Below are the code and all the weights of a small trained network. Each question names an input and a target symbol and asks about switching units off, where a switched-off unit gives its printed mean instead of its output.

import numpy as np


def w(rows, s, z=0):
    codes = np.array(rows[::2]) - 128.0
    scale = np.full(codes.shape[1], s)
    scale[-1] = z or s
    return codes * scale


def f(y):
    return y / 2 * (1 + np.tanh(0.7978845608 * (y + 0.044715 * y**3)))


def softmax(a):
    e = np.exp(a - a.max(-1, keepdims=True))
    return e / e.sum(-1, keepdims=True)


def log_softmax(a):
    a = a - a.max(-1, keepdims=True)
    return a - np.log(np.exp(a).sum(-1, keepdims=True))


def net(x, mask):
    ids = ['βγδζθλστφω'.index(c) for c in x.split()]
    T = len(ids)
    res = E[ids] + P[:T]
    r = res
    for j in range(3):
        rows = slice(4 * j, 4 * j + 4)
        q, k, v = (r @ M[0][rows].T for M in (Q, K, V))
        z = softmax(np.where(np.tri(T) > 0, q @ k.T / 4**0.5, -1e9)) @ v
        o = O[0][rows]
        res = res + np.where(mask[j], z, o[:, -1]) @ o[:, :-1]
    y = f(res @ A[0][:, :-1].T + A[0][:, -1])
    res = res + np.where(mask[3:19], y, B[0][:, -1]) @ B[0][:, :-1]
    return log_softmax(res[-1] @ U[:, :-1].T + U[:, -1])


Q, K, V, O, A, B = {}, {}, {}, {}, {}, {}
E = w([
[192,128,177],'β',
[159,28,101],'γ',
[208,53,143],'δ',
[89,147,149],'ζ',
[68,194,182],'θ',
[15,164,33],'λ',
[165,251,38],'σ',
[125,169,184],'τ',
[139,124,158],'φ',
[111,206,208],'ω',
],0.017)
P = w([
[102,160,126],'0',
[96,171,131],'1',
[107,172,126],'2',
[119,195,127],'3',
[123,200,128],'4',
[138,216,120],'5',
[147,227,118],'6',
[162,242,109],'7',
[155,236,119],'8',
[160,242,110],'9',
[168,253,97],'10',
[160,250,107],'11',
[151,245,102],'12',
],0.0042)
Q[0] = w([
[138,198,176],'H0',
[113,248,155],'H0',
[111,45,34],'H0',
[158,181,87],'H0',
[114,57,95],'H1',
[174,70,192],'H1',
[173,166,88],'H1',
[78,132,58],'H1',
[69,170,183],'H2',
[97,174,183],'H2',
[104,165,165],'H2',
[113,145,193],'H2',
],0.014)
K[0] = w([
[115,179,51],'H0',
[4,153,47],'H0',
[183,54,232],'H0',
[111,102,89],'H0',
[87,67,105],'H1',
[134,118,26],'H1',
[156,130,144],'H1',
[79,89,232],'H1',
[141,82,170],'H2',
[183,103,237],'H2',
[161,115,203],'H2',
[203,110,155],'H2',
],0.015)
V[0] = w([
[67,60,209],'H0',
[193,178,82],'H0',
[175,181,43],'H0',
[154,151,2],'H0',
[211,129,45],'H1',
[129,62,183],'H1',
[193,86,182],'H1',
[116,95,111],'H1',
[98,58,248],'H2',
[142,145,114],'H2',
[69,91,183],'H2',
[126,59,221],'H2',
],0.0078)
O[0] = w([
[255,175,56,3],'H0',
[95,104,175,204],'H0',
[59,73,174,241],'H0',
[9,22,174,237],'H0',
[109,16,111,92],'H1',
[192,111,200,55],'H1',
[177,107,196,74],'H1',
[161,89,133,82],'H1',
[229,188,74,102],'H2',
[96,118,132,138],'H2',
[252,127,72,107],'H2',
[221,194,38,102],'H2',
],0.005)
A[0] = w([
[217,67,90,80],'N0',
[254,97,119,176],'N1',
[192,104,16,203],'N2',
[168,178,191,2],'N3',
[107,72,160,219],'N4',
[105,218,102,75],'N5',
[208,62,149,40],'N6',
[139,128,228,88],'N7',
[106,197,115,63],'N8',
[110,193,115,85],'N9',
[82,131,110,92],'N10',
[119,139,156,116],'N11',
[124,97,77,158],'N12',
[219,152,190,77],'N13',
[152,54,155,145],'N14',
[163,212,146,208],'N15',
],0.012,0.0098)
B[0] = w([
[65,80,176,150],'N0',
[132,70,71,175],'N1',
[49,125,68,163],'N2',
[127,33,191,136],'N3',
[172,189,118,248],'N4',
[115,128,163,184],'N5',
[86,149,218,143],'N6',
[131,65,93,161],'N7',
[131,86,162,162],'N8',
[155,113,181,165],'N9',
[154,106,137,168],'N10',
[131,99,123,147],'N11',
[130,172,117,139],'N12',
[173,11,188,155],'N13',
[65,159,157,172],'N14',
[171,156,77,215],'N15',
],0.012,0.013)
U = w([
[160,63,94,92],'β',
[90,91,48,87],'γ',
[125,48,173,26],'δ',
[113,210,26,254],'ζ',
[166,201,164,178],'θ',
[129,114,103,92],'λ',
[72,133,248,126],'σ',
[182,103,90,152],'τ',
[152,116,10,127],'φ',
[172,77,214,31],'ω',
],0.011,0.0068)

Each question gives the input, a string of symbols that net reads in full, and the target symbol t.
The units are the heads (4 rows each of Q, K, V and O) and the neurons (one row each of A and B). Each row of codes is followed by its name. A weight is (code - 128) times the scale printed after its matrix; where a second scale follows, it is the last column's (O, A, B and U).
mask holds one flag per unit, heads first, then neurons. A switched-off unit (its flag False) gives its mean, the last column of its rows in O or B, instead of its output. The means were averaged over made-up inputs and are rounded, as every weight is.
A unit's drop is (log p(t) with every unit on - log p(t) with that unit switched off) / (log p(t) with every unit on - log p(t) with every unit switched off).
The circuit of an input: a set's keep is (log p(t) with only the set's units on - log p(t) with every unit switched off) / (log p(t) with every unit on - log p(t) with every unit switched off). Starting from the 12 units with the biggest drops (on a tie, the unit counted first), units are removed one at a time, each time the one whose removal leaves the highest keep (on an exact tie, the one counted first), for as long as the keep stays at least 0.8.
units of the circuit, in order: the units of the circuit, biggest drop first
unit that matters most: the unit with the biggest drop
k most important neurons: the k neurons with the biggest drops, biggest first
which heads matter: for each layer, one digit per head in row order, 1 if its drop is at least 0.15 and else 0, layers parted by /
drop of u: that unit's drop, to one decimal
input ω τ γ λ β, target ζ: units of the circuit, in order => N13, H1, N9
input ω θ γ ω λ γ γ, target σ: units of the circuit, in order => H2, N14
input ζ ζ γ τ γ φ δ ω θ θ β ω γ, target γ: 2 most important neurons => N1, N2
input γ φ θ γ σ ω γ, target σ: unit that matters most => H2
input σ τ θ τ γ ω γ τ θ δ λ β, target ζ: 2 most important neurons => N13, N9
input ω δ β φ β, target β: which heads matter => 110
input β ω σ φ λ β ζ β ω φ θ λ, target σ: which heads matter => 010
input γ γ δ, target δ: which heads matter => 111
input γ β γ γ β τ σ δ φ β φ, target σ: which heads matter => 100
input θ θ λ γ δ, target ζ: which heads matter => 110
input σ λ γ φ, target ζ: which heads matter => 010
input γ θ ω θ σ θ λ θ θ θ γ τ, target ζ: which heads matter => 001
input τ δ ω λ θ β φ ζ ζ σ γ, target ζ: which heads matter => 100
input γ ζ τ θ φ γ δ ω γ, target γ: unit that matters most => N1
input σ λ θ ω γ γ ω ζ δ γ σ, target θ: 3 most important neurons => N2, N9, N1
input ω φ φ δ, target δ: 4 most important neurons => N1, N13, N6, N0
input γ θ θ δ σ ω θ ω ω φ ω β, target σ: 2 most important neurons => N15, N14
input β β θ λ ω θ θ ζ, target ζ: 2 most important neurons => N13, N3
input φ φ φ, target φ: drop of N6 => 0.0
input δ ω λ ω θ σ δ γ θ θ θ τ, target ζ: drop of N13 => 0.3
input τ δ τ γ φ, target φ: drop of H0 => 0.6
input ζ σ λ λ ζ ω σ λ, target σ: unit that matters most => N15
